Where the symbols take the nodes:
* | zi po ze li ro bo
w483 | w488 w742 w447 w790 w139 w840
w565 | w218 w289 w260 w759 w198 w911
w447 | w759 w139 w585 w861 w209 w851
w759 | w198 w824 w516 w209 w911 w585
w749 | w449 w70 w811 w369 w804 w121
w738 | w194 w585 w824 w483 w488 w139
w764 | w831 w956 w218 w289 w386 w565
w121 | w811 w369 w481 w795 w964 w31
w428 | w217 w216 w767 w527 w39 w497
w909 | w879 w563 w901 w855 w672 w942
w486 | w795 w609 w573 w671 w123 w772
w260 | w334 w198 w764 w516 w956 w194
w106 | w483 w770 w840 w777 w790 w285
w971 | w372 w189 w949 w588 w906 w468
w906 | w268 w971 w208 w468 w949 w240
w610 | w91 w519 w820 w302 w707 w582
w289 | w386 w194 w198 w824 w565 w759
w240 | w208 w468 w189 w82 w711 w501
w403 | w463 w435 w663 w940 w370 w475
w777 | w790 w653 w200 w268 w285 w455
w940 | w370 w936 w453 w334 w475 w337
w285 | w840 w777 w535 w455 w200 w5
w851 | w585 w861 w483 w770 w742 w106
w964 | w421 w121 w70 w31 w481 w215
w416 | w435 w831 w940 w218 w936 w780
w386 | w416 w764 w780 w565 w218 w198
w481 | w420 w964 w749 w215 w70 w65
w435 | w23 w126 w370 w936 w403 w940
w208 | w5 w949 w291 w711 w14 w189
w497 | w767 w527 w129 w272 w137 w342
w573 | w215 w123 w883 w879 w849 w141
w5 | w535 w455 w653 w14 w27 w291
w949 | w455 w906 w14 w240 w208 w711
w455 | w200 w268 w27 w208 w5 w14
w457 | w121 w883 w31 w486 w795 w123
w767 | w563 w39 w855 w137 w876 w129
w139 | w824 w483 w209 w840 w447 w861
w820 | w676 w707 w643 w889 w292 w699
w501 | w189 w82 w588 w521 w809 w91
w707 | w980 w610 w292 w582 w820 w889
w582 | w820 w302 w699 w304 w889 w191
w527 | w39 w463 w137 w663 w497 w272
w563 | w772 w993 w672 w876 w909 w855
w516 | w956 w911 w289 w738 w194 w488
w129 | w855 w137 w428 w23 w216 w463
w671 | w123 w466 w879 w563 w772 w909
w711 | w14 w240 w971 w501 w189 w809
w23 | w216 w342 w527 w403 w463 w370
w780 | w940 w218 w337 w260 w334 w956
w521 | w809 w643 w980 w610 w91 w707
w198 | w780 w565 w956 w911 w260 w516
w137 | w876 w497 w216 w342 w129 w23
w31 | w481 w795 w65 w573 w215 w849
w770 | w742 w535 w790 w653 w106 w777
w879 | w849 w772 w609 w672 w141 w901
w466 | w486 w901 w772 w993 w671 w563
w475 | w663 w940 w126 w337 w453 w831
w936 | w403 w416 w475 w780 w940 w334
w337 | w453 w334 w416 w764 w831 w386
w280 | w589 w420 w43 w749 w449 w804
w369 | w804 w65 w964 w457 w121 w795
w216 | w942 w129 w39 w463 w428 w527
w811 | w633 w804 w420 w964 w421 w481
w125 | w582 w768 w191 w633 w304 w982
w194 | w764 w516 w565 w488 w289 w824
w488 | w289 w738 w759 w139 w824 w447
w209 | w911 w447 w738 w851 w585 w742
w831 | w126 w337 w936 w386 w416 w218
w585 | w516 w209 w488 w742 w738 w483
w421 | w982 w811 w280 w481 w420 w70
w372 | w777 w291 w455 w906 w268 w949
w653 | w106 w27 w285 w372 w777 w268
w449 | w768 w280 w633 w804 w43 w811
w676 | w240 w980 w501 w292 w82 w643
w772 | w573 w671 w141 w909 w879 w672
w861 | w209 w840 w742 w535 w851 w770
w217 | w466 w942 w563 w39 w993 w767
w141 | w883 w879 w486 w901 w609 w466
w942 | w901 w855 w993 w428 w217 w39
w334 | w475 w780 w831 w956 w337 w764
w876 | w909 w767 w942 w129 w855 w216
w468 | w949 w588 w711 w676 w240 w82
w723 | w610 w331 w582 w768 w302 w125
w39 | w993 w428 w876 w497 w767 w137
w609 | w457 w141 w123 w466 w486 w671
w215 | w70 w31 w369 w849 w65 w883
w27 | w770 w5 w777 w291 w653 w372
w272 | w137 w663 w23 w126 w342 w435
w189 | w291 w711 w906 w809 w971 w588
w824 | w565 w488 w911 w447 w759 w209
w993 | w671 w217 w909 w767 w563 w876
w304 | w889 w125 w331 w982 w191 w73
w268 | w285 w372 w5 w949 w455 w208
w43 | w125 w449 w982 w811 w633 w421
w855 | w672 w876 w217 w216 w942 w428
w126 | w342 w453 w403 w416 w435 w936
w742 | w738 w851 w139 w106 w483 w790
w840 | w447 w790 w851 w200 w861 w535
w589 | w723 w73 w125 w449 w768 w43
w980 | w468 w91 w82 w820 w676 w292
w911 | w260 w759 w194 w585 w516 w738
w73 | w331 w982 w768 w280 w589 w449
w191 | w699 w304 w723 w73 w331 w589
w901 | w609 w672 w671 w217 w466 w993
w588 | w906 w809 w240 w980 w468 w676
w82 | w711 w676 w809 w643 w501 w521
w663 | w497 w370 w342 w453 w272 w126
w91 | w588 w521 w676 w707 w980 w820
w883 | w369 w849 w795 w609 w457 w486
w331 | w519 w191 w302 w589 w723 w768
w768 | w302 w589 w304 w43 w125 w633
w463 | w428 w23 w497 w370 w527 w663
w849 | w65 w573 w457 w141 w883 w609
w420 | w73 w421 w449 w70 w280 w749
w218 | w936 w386 w334 w198 w780 w260
w643 | w501 w292 w91 w519 w521 w610
w123 | w31 w486 w849 w772 w573 w879
w982 | w191 w633 w589 w420 w73 w280
w342 | w129 w272 w463 w435 w23 w403
w804 | w43 w749 w421 w121 w811 w964
w956 | w337 w260 w386 w194 w764 w289
w291 | w653 w14 w268 w971 w372 w906
w302 | w707 w723 w889 w125 w582 w304
w633 | w304 w43 w73 w421 w982 w420
w70 | w280 w481 w804 w65 w749 w369
w14 | w27 w208 w372 w189 w291 w971
w370 | w527 w403 w272 w475 w663 w453
w65 | w749 w215 w121 w883 w369 w457
w699 | w643 w889 w610 w331 w519 w723
w519 | w521 w699 w707 w723 w610 w302
w790 | w139 w106 w861 w285 w840 w200
w200 | w861 w285 w770 w5 w535 w27
w672 | w141 w909 w466 w942 w901 w217
w889 | w292 w582 w519 w191 w699 w331
w795 | w964 w457 w215 w123 w31 w573
w809 | w971 w501 w468 w91 w588 w980
w535 | w851 w200 w106 w27 w770 w653
w292 | w82 w820 w521 w699 w643 w519
w453 | w272 w475 w435 w831 w126 w416

In the rows, 473 means zero.

The rows follow the links: the fewer symbols apart two nodes are, the more alike their rows tend to be.

Each row is also shifted at random along 12 hidden directions that mean nothing.

Some nodes, each with a row of numbers:
w790: [316, 473, 506, 536, 476, 504, 509, 341, 660, 426, 382, 512, 600, 497, 433, 537, 363, 386, 569, 645, 624, 462, 543, 484, 560, 447, 367, 451, 516, 399, 487, 517, 571, 339, 545, 411, 447, 595, 487, 382, 511, 500, 481, 499, 641, 555, 454, 439]
w447: [421, 479, 397, 419, 487, 533, 671, 430, 510, 569, 376, 629, 265, 507, 312, 436, 351, 452, 392, 575, 457, 326, 285, 382, 637, 443, 585, 535, 420, 484, 564, 486, 606, 307, 599, 484, 396, 505, 581, 473, 512, 582, 428, 546, 422, 479, 391, 580]
w563: [324, 465, 430, 276, 466, 607, 672, 332, 589, 542, 498, 545, 462, 560, 501, 556, 443, 436, 376, 354, 494, 431, 487, 737, 364, 446, 342, 659, 343, 507, 410, 327, 496, 492, 467, 364, 589, 356, 377, 474, 331, 499, 496, 322, 403, 491, 396, 570]
w889: [658, 391, 380, 520, 563, 452, 469, 652, 536, 468, 521, 387, 517, 456, 475, 423, 477, 516, 585, 421, 587, 560, 629, 394, 403, 568, 653, 439, 595, 462, 355, 419, 431, 529, 487, 569, 351, 294, 509, 529, 500, 443, 617, 533, 413, 310, 429, 599]
w585: [441, 416, 471, 575, 461, 427, 461, 293, 613, 420, 263, 686, 621, 407, 331, 549, 356, 358, 453, 541, 282, 584, 537, 503, 678, 461, 494, 293, 533, 485, 518, 560, 605, 379, 438, 571, 541, 516, 595, 581, 615, 509, 408, 506, 420, 482, 582, 417]
w535: [443, 514, 472, 564, 369, 275, 385, 464, 339, 78, 410, 402, 532, 454, 447, 539, 746, 435, 307, 561, 219, 388, 565, 349, 441, 768, 341, 695, 351, 361, 481, 291, 492, 467, 369, 665, 564, 564, 603, 532, 532, 494, 478, 652, 404, 457, 482, 591]
w879: [484, 517, 501, 375, 540, 410, 417, 490, 304, 546, 517, 444, 357, 488, 502, 462, 490, 510, 310, 334, 379, 438, 412, 526, 487, 439, 465, 432, 398, 559, 485, 499, 465, 588, 431, 475, 437, 362, 425, 560, 433, 565, 427, 446, 245, 387, 502, 388]
w633: [377, 537, 423, 554, 441, 188, 472, 466, 270, 455, 419, 572, 538, 415, 651, 432, 582, 506, 493, 473, 484, 338, 559, 200, 516, 433, 441, 410, 508, 470, 459, 613, 513, 563, 458, 351, 230, 391, 495, 306, 315, 344, 737, 560, 312, 469, 375, 401]
w911: [715, 437, 457, 356, 536, 624, 526, 616, 662, 617, 501, 269, 435, 471, 324, 375, 516, 450, 405, 470, 497, 557, 477, 579, 510, 591, 592, 650, 442, 478, 516, 309, 383, 538, 437, 638, 543, 396, 430, 547, 631, 507, 455, 507, 425, 318, 434, 635]
w191: [599, 453, 277, 430, 353, 524, 507, 501, 628, 714, 439, 635, 571, 466, 275, 442, 400, 436, 528, 444, 519, 478, 541, 558, 446, 293, 379, 306, 565, 555, 450, 577, 487, 524, 590, 468, 358, 365, 403, 403, 459, 461, 396, 358, 498, 588, 304, 504]
w466: [373, 419, 526, 370, 582, 486, 463, 421, 647, 510, 554, 356, 495, 446, 642, 540, 515, 517, 409, 314, 398, 455, 558, 590, 412, 523, 512, 439, 427, 497, 431, 403, 348, 645, 496, 399, 565, 413, 255, 457, 378, 324, 565, 392, 391, 350, 480, 443]
w334: [394, 486, 531, 516, 484, 592, 565, 316, 488, 504, 420, 502, 394, 511, 482, 497, 421, 410, 473, 545, 574, 559, 360, 501, 563, 422, 498, 538, 524, 426, 512, 451, 551, 366, 428, 406, 548, 572, 524, 483, 520, 590, 421, 445, 589, 525, 532, 466]
w137: [499, 408, 613, 441, 640, 505, 548, 555, 561, 284, 492, 378, 364, 497, 515, 534, 331, 491, 432, 390, 473, 520, 386, 679, 370, 609, 685, 541, 466, 543, 301, 313, 468, 330, 472, 387, 587, 467, 606, 522, 509, 532, 618, 463, 332, 425, 645, 561]
w260: [343, 503, 452, 512, 373, 508, 529, 338, 428, 420, 447, 627, 639, 441, 484, 373, 684, 387, 478, 502, 305, 437, 484, 351, 493, 514, 378, 621, 312, 478, 598, 394, 441, 538, 319, 523, 681, 502, 450, 449, 491, 292, 425, 423, 628, 495, 451, 594]
w73: [479, 366, 471, 413, 529, 442, 349, 642, 589, 471, 720, 281, 393, 537, 373, 482, 482, 575, 415, 369, 399, 188, 396, 516, 291, 447, 442, 264, 331, 550, 493, 530, 327, 510, 760, 374, 433, 508, 356, 487, 428, 495, 434, 435, 588, 571, 381, 469]
w940: [424, 548, 537, 444, 351, 461, 467, 303, 284, 475, 351, 604, 536, 481, 498, 533, 569, 368, 325, 470, 422, 476, 438, 593, 539, 446, 278, 547, 394, 473, 570, 535, 599, 459, 299, 486, 600, 486, 543, 567, 478, 535, 452, 484, 447, 576, 562, 357]
w453: [530, 394, 550, 337, 459, 612, 564, 437, 620, 615, 417, 388, 354, 502, 467, 553, 385, 434, 319, 376, 571, 553, 359, 803, 520, 460, 543, 414, 562, 505, 463, 482, 525, 464, 484, 443, 554, 507, 481, 533, 540, 581, 507, 465, 436, 556, 562, 368]
w795: [428, 402, 331, 456, 385, 544, 617, 528, 411, 510, 406, 556, 463, 433, 693, 584, 563, 596, 382, 291, 430, 463, 388, 612, 307, 544, 673, 551, 614, 504, 336, 358, 451, 663, 460, 587, 721, 404, 405, 349, 379, 271, 498, 407, 549, 450, 492, 564]
w31: [596, 497, 477, 401, 362, 506, 373, 443, 316, 520, 418, 598, 610, 477, 451, 530, 368, 424, 481, 326, 486, 758, 562, 782, 418, 344, 310, 335, 586, 544, 387, 556, 543, 536, 277, 527, 520, 343, 524, 618, 480, 580, 344, 337, 368, 571, 607, 308]
w403: [721, 588, 559, 434, 418, 552, 411, 473, 539, 639, 363, 460, 494, 379, 506, 516, 522, 445, 462, 551, 438, 595, 513, 592, 507, 464, 433, 667, 474, 452, 485, 499, 434, 443, 387, 498, 595, 521, 374, 489, 502, 355, 514, 485, 420, 427, 554, 411]
w216: [737, 692, 549, 406, 643, 565, 461, 648, 495, 658, 497, 333, 340, 420, 525, 294, 504, 427, 595, 586, 724, 560, 523, 410, 446, 497, 538, 760, 477, 494, 381, 417, 359, 428, 443, 371, 338, 448, 313, 349, 465, 355, 600, 427, 346, 281, 441, 529]
w198: [375, 485, 582, 452, 565, 537, 482, 445, 406, 376, 479, 586, 348, 435, 497, 361, 364, 454, 553, 504, 361, 526, 365, 346, 590, 503, 626, 420, 395, 499, 549, 489, 471, 355, 422, 487, 499, 586, 554, 567, 539, 385, 378, 480, 461, 431, 608, 458]
w337: [435, 397, 586, 533, 536, 652, 506, 428, 507, 544, 546, 324, 619, 570, 560, 477, 554, 385, 494, 466, 770, 429, 464, 618, 394, 461, 431, 551, 434, 452, 520, 481, 500, 458, 416, 393, 670, 422, 479, 571, 523, 536, 597, 461, 822, 498, 526, 469]
w497: [570, 461, 484, 330, 545, 555, 497, 621, 456, 545, 397, 572, 299, 361, 594, 385, 528, 406, 355, 314, 467, 437, 383, 597, 432, 577, 712, 320, 549, 644, 370, 568, 444, 541, 518, 523, 520, 499, 392, 478, 547, 171, 533, 428, 413, 465, 562, 398]
w820: [404, 400, 326, 455, 441, 419, 543, 465, 413, 334, 493, 613, 363, 464, 482, 451, 492, 513, 490, 388, 329, 501, 521, 299, 479, 557, 594, 382, 514, 448, 433, 418, 491, 509, 479, 580, 349, 424, 562, 561, 441, 428, 439, 508, 359, 435, 410, 574]
w435: [465, 420, 484, 502, 416, 552, 690, 310, 606, 639, 330, 675, 396, 423, 522, 497, 400, 424, 479, 477, 489, 518, 340, 497, 598, 351, 648, 441, 576, 506, 484, 565, 574, 361, 475, 306, 506, 498, 563, 426, 462, 404, 654, 448, 462, 581, 517, 477]
w369: [687, 454, 576, 611, 574, 401, 169, 643, 351, 379, 730, 129, 479, 540, 394, 427, 632, 494, 464, 392, 509, 498, 474, 487, 271, 470, 401, 372, 442, 509, 437, 473, 326, 542, 460, 438, 478, 439, 466, 622, 555, 700, 390, 419, 597, 466, 541, 442]
w372: [310, 479, 501, 305, 386, 417, 546, 605, 472, 425, 497, 257, 529, 498, 498, 405, 377, 570, 452, 498, 602, 452, 428, 555, 517, 531, 404, 519, 503, 440, 528, 362, 415, 597, 455, 504, 374, 581, 449, 184, 463, 465, 470, 533, 390, 574, 389, 403]
w768: [684, 492, 524, 410, 561, 465, 269, 740, 359, 504, 590, 353, 491, 480, 495, 472, 408, 560, 534, 436, 567, 378, 573, 533, 329, 506, 443, 408, 392, 505, 416, 605, 417, 443, 557, 528, 411, 357, 447, 631, 441, 447, 538, 560, 449, 370, 507, 377]
w486: [693, 651, 303, 673, 420, 419, 487, 421, 401, 798, 354, 548, 461, 399, 416, 457, 646, 504, 465, 598, 437, 532, 435, 254, 532, 304, 490, 724, 587, 457, 487, 465, 460, 591, 438, 471, 454, 377, 346, 283, 430, 513, 418, 395, 440, 331, 343, 609]
w268: [490, 467, 533, 309, 342, 484, 498, 543, 511, 389, 603, 424, 480, 516, 317, 355, 355, 512, 586, 514, 407, 520, 467, 479, 497, 457, 337, 501, 318, 455, 584, 425, 401, 372, 428, 440, 355, 540, 592, 504, 474, 504, 440, 505, 381, 630, 432, 499]
w189: [203, 349, 418, 490, 381, 340, 533, 432, 477, 479, 503, 417, 484, 515, 405, 448, 402, 550, 381, 438, 436, 334, 294, 405, 618, 369, 480, 173, 538, 502, 621, 545, 504, 602, 583, 449, 342, 581, 526, 279, 493, 594, 377, 498, 524, 681, 369, 375]
w711: [530, 387, 497, 425, 344, 569, 411, 469, 620, 575, 612, 449, 623, 495, 377, 466, 392, 546, 664, 507, 426, 491, 546, 462, 478, 346, 346, 413, 348, 402, 636, 561, 386, 424, 503, 461, 496, 467, 468, 607, 430, 445, 449, 502, 641, 556, 432, 456]
w455: [635, 435, 479, 556, 454, 495, 295, 660, 456, 455, 396, 278, 643, 455, 432, 489, 513, 420, 452, 513, 704, 559, 539, 626, 447, 564, 466, 328, 704, 462, 435, 549, 492, 568, 474, 701, 510, 542, 476, 453, 686, 509, 395, 551, 685, 513, 532, 328]
w292: [260, 437, 463, 353, 572, 589, 506, 588, 301, 415, 572, 524, 431, 549, 630, 456, 266, 557, 610, 420, 728, 365, 479, 468, 401, 481, 515, 367, 456, 460, 437, 557, 534, 430, 548, 516, 407, 420, 483, 541, 375, 429, 433, 509, 617, 429, 478, 374]
w449: [445, 481, 470, 340, 479, 459, 457, 623, 245, 497, 565, 459, 358, 549, 597, 502, 449, 552, 425, 370, 639, 257, 428, 542, 332, 461, 426, 426, 410, 501, 428, 597, 529, 456, 568, 424, 379, 384, 489, 534, 334, 486, 567, 527, 465, 523, 446, 358]
w699: [599, 460, 394, 345, 478, 534, 422, 651, 567, 476, 596, 409, 499, 453, 451, 409, 476, 535, 585, 417, 460, 526, 645, 472, 357, 553, 475, 495, 430, 456, 426, 392, 331, 549, 510, 590, 412, 385, 354, 518, 435, 309, 445, 455, 433, 370, 385, 556]
w91: [519, 541, 409, 390, 401, 506, 455, 493, 410, 437, 575, 414, 451, 515, 475, 492, 514, 577, 569, 543, 446, 517, 618, 340, 432, 539, 341, 753, 355, 310, 514, 332, 411, 472, 422, 589, 421, 410, 425, 557, 364, 492, 411, 556, 412, 333, 367, 583]
w565: [508, 493, 431, 539, 454, 548, 485, 458, 450, 523, 414, 509, 546, 462, 390, 378, 636, 374, 409, 512, 446, 472, 432, 435, 513, 513, 482, 561, 448, 498, 556, 419, 464, 540, 399, 617, 634, 475, 454, 479, 620, 447, 349, 437, 635, 437, 454, 581]
w672: [504, 463, 440, 425, 611, 605, 521, 431, 511, 626, 443, 677, 183, 395, 635, 479, 457, 465, 472, 367, 436, 443, 422, 406, 490, 459, 743, 342, 532, 539, 395, 597, 472, 452, 600, 442, 463, 457, 344, 595, 412, 255, 501, 427, 444, 341, 520, 440]

From each start, follow one symbol. Which node do you reach?
Answers are names.
start [312, 526, 523, 394, 539, 533, 463, 523, 308, 558, 591, 525, 385, 508, 554, 446, 311, 613, 510, 413, 463, 334, 275, 486, 410, 316, 482, 445, 356, 572, 506, 544, 431, 468, 549, 359, 534, 497, 391, 389, 334, 447, 338, 348, 531, 493, 506, 397]
po w123
start [328, 405, 640, 492, 669, 441, 434, 506, 518, 410, 543, 436, 602, 442, 512, 311, 375, 446, 589, 489, 472, 380, 481, 333, 590, 491, 578, 289, 326, 544, 595, 578, 425, 438, 474, 413, 457, 485, 517, 507, 543, 343, 592, 527, 518, 398, 548, 406]
zi w565
start [462, 529, 554, 364, 360, 465, 517, 318, 683, 592, 387, 503, 525, 362, 578, 463, 535, 437, 466, 488, 328, 596, 539, 522, 594, 442, 410, 548, 457, 451, 543, 470, 381, 550, 375, 363, 509, 589, 321, 323, 418, 230, 588, 435, 324, 518, 483, 393]
po w453
start [517, 497, 383, 623, 408, 421, 555, 248, 617, 456, 320, 752, 512, 412, 329, 468, 576, 274, 444, 492, 307, 605, 500, 462, 497, 402, 444, 448, 557, 562, 385, 441, 543, 433, 420, 364, 507, 476, 517, 423, 533, 464, 464, 298, 398, 575, 462, 607]
ro w39
start [498, 437, 495, 539, 407, 393, 492, 416, 504, 453, 389, 503, 549, 432, 452, 510, 644, 403, 293, 421, 292, 392, 385, 559, 462, 504, 472, 475, 436, 553, 497, 464, 478, 520, 434, 434, 647, 500, 514, 431, 533, 442, 556, 451, 480, 573, 522, 504]
zi w497
start [262, 473, 407, 412, 514, 460, 570, 504, 395, 431, 511, 540, 581, 489, 637, 394, 378, 525, 659, 456, 675, 459, 606, 343, 469, 472, 478, 460, 504, 442, 437, 474, 485, 534, 445, 450, 317, 370, 453, 354, 340, 338, 585, 489, 463, 405, 383, 471]
ro w820
start [492, 308, 279, 453, 326, 522, 615, 356, 536, 493, 480, 635, 440, 523, 380, 519, 506, 471, 474, 367, 395, 556, 546, 423, 495, 460, 518, 381, 537, 408, 497, 449, 554, 493, 451, 572, 417, 333, 604, 691, 461, 565, 473, 502, 451, 520, 371, 588]
bo w292
start [409, 551, 471, 334, 488, 399, 551, 556, 290, 487, 374, 497, 327, 464, 475, 383, 538, 404, 195, 369, 480, 326, 260, 605, 487, 522, 495, 444, 483, 655, 443, 473, 531, 580, 468, 476, 451, 510, 463, 296, 525, 472, 431, 414, 303, 568, 472, 409]
bo w272
start [260, 396, 355, 551, 439, 461, 635, 413, 539, 205, 416, 666, 575, 443, 622, 629, 350, 620, 633, 491, 330, 507, 579, 388, 373, 601, 617, 641, 493, 369, 323, 264, 495, 392, 482, 534, 618, 433, 573, 404, 316, 308, 561, 512, 471, 376, 481, 693]
zi w521
start [637, 418, 318, 521, 283, 480, 498, 426, 465, 483, 449, 564, 489, 463, 505, 570, 704, 449, 410, 344, 409, 564, 570, 553, 312, 496, 425, 509, 584, 440, 367, 428, 486, 568, 416, 521, 534, 358, 481, 571, 429, 441, 537, 435, 492, 552, 427, 564]
po w70
start [607, 450, 341, 409, 290, 535, 415, 391, 508, 594, 321, 680, 441, 367, 484, 565, 436, 491, 504, 451, 339, 715, 614, 462, 626, 448, 494, 293, 654, 381, 516, 611, 517, 532, 429, 711, 403, 483, 429, 638, 492, 358, 334, 558, 381, 436, 487, 330]
bo w980
start [405, 578, 271, 336, 339, 409, 524, 478, 347, 446, 358, 760, 337, 429, 364, 477, 344, 526, 425, 469, 266, 494, 439, 432, 527, 445, 419, 438, 520, 519, 439, 459, 545, 493, 518, 621, 329, 509, 462, 370, 413, 434, 200, 426, 224, 520, 383, 479]
zi w820
start [437, 423, 616, 329, 526, 687, 550, 475, 531, 538, 552, 390, 310, 506, 615, 471, 442, 491, 468, 418, 570, 434, 365, 594, 454, 510, 584, 528, 389, 451, 517, 482, 428, 404, 495, 406, 594, 547, 426, 582, 455, 380, 543, 495, 588, 480, 558, 418]
zi w435
start [749, 545, 360, 712, 375, 275, 354, 446, 385, 487, 401, 449, 496, 370, 434, 448, 745, 450, 428, 465, 301, 725, 555, 293, 476, 466, 509, 508, 684, 455, 395, 406, 408, 661, 318, 542, 406, 412, 458, 415, 536, 519, 451, 427, 314, 412, 459, 553]
ze w369
start [201, 446, 489, 607, 461, 398, 495, 258, 586, 489, 497, 597, 771, 460, 335, 263, 550, 317, 550, 540, 373, 386, 445, 277, 630, 311, 326, 295, 352, 576, 678, 550, 447, 548, 421, 317, 496, 543, 449, 284, 549, 402, 405, 317, 680, 622, 376, 502]
ze w565
start [320, 451, 499, 386, 454, 504, 506, 464, 615, 458, 478, 437, 598, 468, 533, 389, 506, 372, 542, 528, 650, 405, 594, 472, 501, 521, 364, 389, 469, 445, 515, 525, 456, 512, 511, 438, 389, 564, 373, 354, 489, 292, 566, 497, 606, 561, 384, 393]
li w653
start [366, 466, 414, 412, 382, 394, 614, 438, 503, 358, 432, 438, 500, 497, 474, 432, 650, 412, 389, 524, 490, 368, 541, 368, 511, 636, 396, 668, 396, 391, 514, 339, 503, 497, 428, 499, 395, 475, 527, 384, 463, 429, 636, 590, 394, 499, 333, 604]
bo w285
start [512, 517, 560, 497, 584, 575, 399, 451, 581, 518, 468, 536, 661, 448, 530, 435, 478, 315, 597, 470, 641, 550, 628, 624, 376, 428, 373, 439, 478, 556, 370, 548, 450, 436, 435, 358, 565, 435, 359, 485, 489, 328, 544, 319, 613, 459, 549, 427]
zi w993
